Here is a tiny trained network, its code and every weight. The questions are about switching its units off for an input and a class, where a switched-off unit gives its printed mean instead of its output.

import numpy as np


def w(rows, s, z=0):
    codes = np.array(rows[::2]) - 128.0
    scale = np.full(codes.shape[1], s)
    scale[-1] = z or s
    return codes * scale


def f(y):
    return y / 2 * (1 + np.tanh(0.7978845608 * (y + 0.044715 * y**3)))


def log_softmax(a):
    a = a - a.max(-1, keepdims=True)
    return a - np.log(np.exp(a).sum(-1, keepdims=True))


def net(x, mask):
    res = np.array(x, float).reshape(1, 7) / 4 @ E
    y = f(res @ A[0][:, :-1].T + A[0][:, -1])
    res = res + np.where(mask, y, B[0][:, -1]) @ B[0][:, :-1]
    return log_softmax(res[-1] @ U[:, :-1].T + U[:, -1])


A, B = {}, {}
E = w([
[128,123,130,132,135,130,132,125],'x0',
[224,184,183,110,66,146,81,11],'x1',
[29,167,218,234,89,127,29,198],'x2',
[124,125,137,137,125,130,147,126],'x3',
[54,206,93,103,108,199,152,102],'x4',
[42,106,254,46,50,85,134,56],'x5',
[141,189,145,100,166,99,144,148],'x6',
],0.0086)
A[0] = w([
[162,70,99,189,35,194,83,54,26],'neuron 0',
[153,85,78,181,134,192,101,106,48],'neuron 1',
[188,250,203,107,175,97,137,127,48],'neuron 2',
[168,214,123,168,147,115,155,179,91],'neuron 3',
[203,108,169,156,143,45,108,148,30],'neuron 4',
[107,164,173,200,118,131,90,152,2],'neuron 5',
[88,224,98,118,124,187,144,101,30],'neuron 6',
],0.013,0.0043)
B[0] = w([
[36,146,76,132,172,107,163,208,240],'neuron 0',
[90,134,229,38,102,69,121,93,224],'neuron 1',
[20,136,51,118,146,99,167,206,227],'neuron 2',
[25,129,186,77,62,97,145,76,215],'neuron 3',
[187,80,184,218,114,223,72,113,230],'neuron 4',
[244,119,43,25,172,118,202,73,255],'neuron 5',
[255,2,198,238,135,154,56,136,226],'neuron 6',
],0.0096,0.0073)
U = w([
[92,139,102,154,130,116,142,146,249],'0',
[189,73,162,220,108,188,100,87,80],'1',
[244,160,41,45,141,139,196,19,88],'2',
[54,156,241,76,30,56,105,11,92],'3',
[42,111,48,190,187,109,164,254,86],'4',
],0.009,0.013)

Each question gives the input, the list of numbers given to net, and the class t.
The units are the neurons (one row each of A and B). Each row of codes is followed by its name. A weight is (code - 128) times the scale printed after its matrix; where a second scale follows, it is the last column's (A, B and U).
mask holds one flag per neuron, in row order. A switched-off neuron (its flag False) gives its mean, the last column of its row in B, instead of its output. The means were averaged over made-up inputs and are rounded, as every weight is.
A unit's drop is (log p(t) with every unit on - log p(t) with that unit switched off) / (log p(t) with every unit on - log p(t) with every unit switched off).
The circuit of an input: a set's keep is (log p(t) with only the set's units on - log p(t) with every unit switched off) / (log p(t) with every unit on - log p(t) with every unit switched off). Starting from all 7 units, units are removed one at a time, each time the one whose removal leaves the highest keep (on an exact tie, the one counted first), for as long as the keep stays at least 0.8.
circuit, biggest first: the units of the circuit, biggest drop first
most important unit: the unit with the biggest drop
k most important neurons: the k neurons with the biggest drops, biggest first
drop when u is switched off: that unit's drop, to one decimal
input [-6,6,2,7,4,4,-8], class 0: circuit, biggest first => [neuron 0]
input [-6,3,-7,-3,7,7,-7], class 0: 2 most important neurons => [neuron 0; neuron 5]
input [3,-5,6,-7,6,6,5], class 1: circuit, biggest first => [neuron 6; neuron 3]
input [0,-5,-1,-8,3,-3,-8], class 0: 4 most important neurons => [neuron 1; neuron 3; neuron 2; neuron 0]
input [3,5,-4,-7,-4,0,5], class 0: 2 most important neurons => [neuron 2; neuron 5]
input [-8,7,-4,0,6,-1,-1], class 4: 4 most important neurons => [neuron 0; neuron 2; neuron 4; neuron 5]
input [-8,-4,-1,8,3,-4,4], class 0: circuit, biggest first => [neuron 2; neuron 3]
input [6,-6,-3,7,4,-3,6], class 0: circuit, biggest first => [neuron 2; neuron 0; neuron 5]
input [-2,4,-2,-5,-7,-8,-6], class 3: 3 most important neurons => [neuron 1; neuron 6; neuron 3]
input [-7,2,4,6,-4,5,-8], class 0: 2 most important neurons => [neuron 0; neuron 2]
input [8,-7,-7,8,1,-5,-6], class 2: 4 most important neurons => [neuron 0; neuron 2; neuron 1; neuron 3]
input [5,0,4,3,-2,0,-1], class 2: 2 most important neurons => [neuron 5; neuron 6]
input [0,-8,-1,4,0,-2,8], class 0: 3 most important neurons => [neuron 2; neuron 0; neuron 3]
input [1,5,-6,3,-8,6,1], class 1: circuit, biggest first => [neuron 4]
input [6,7,4,6,5,1,1], class 4: circuit, biggest first => [neuron 2; neuron 0]
input [0,8,5,-6,4,-8,-6], class 3: 2 most important neurons => [neuron 1; neuron 3]
input [-8,6,8,6,-8,7,-8], class 0: 2 most important neurons => [neuron 0; neuron 6]
input [-3,-1,-2,8,-6,5,-2], class 1: circuit, biggest first => [neuron 1; neuron 4]
input [5,4,-4,0,4,-3,3], class 1: 2 most important neurons => [neuron 6; neuron 5]
input [-7,-8,8,1,-5,7,1], class 2: circuit, biggest first => [neuron 5]
input [-1,-7,-4,6,7,-8,3], class 3: circuit, biggest first => [neuron 3; neuron 1]
input [1,4,-1,-5,0,-3,0], class 4: 2 most important neurons => [neuron 5; neuron 0]
input [-6,2,2,-2,5,-7,2], class 3: 3 most important neurons => [neuron 3; neuron 1; neuron 4]
input [5,7,-5,4,-3,3,3], class 4: 2 most important neurons => [neuron 2; neuron 5]
input [6,2,-4,-5,8,3,-7], class 1: drop when neuron 6 is switched off => 1.1
input [6,-2,8,-4,7,-8,-2], class 2: drop when neuron 5 is switched off => 1.2
input [6,8,-6,-8,3,-1,-4], class 4: drop when neuron 0 is switched off => 0.7
input [1,7,-3,2,-3,2,-7], class 0: drop when neuron 2 is switched off => 0.3
input [-4,-7,4,6,-5,-7,-6], class 3: most important unit => neuron 1
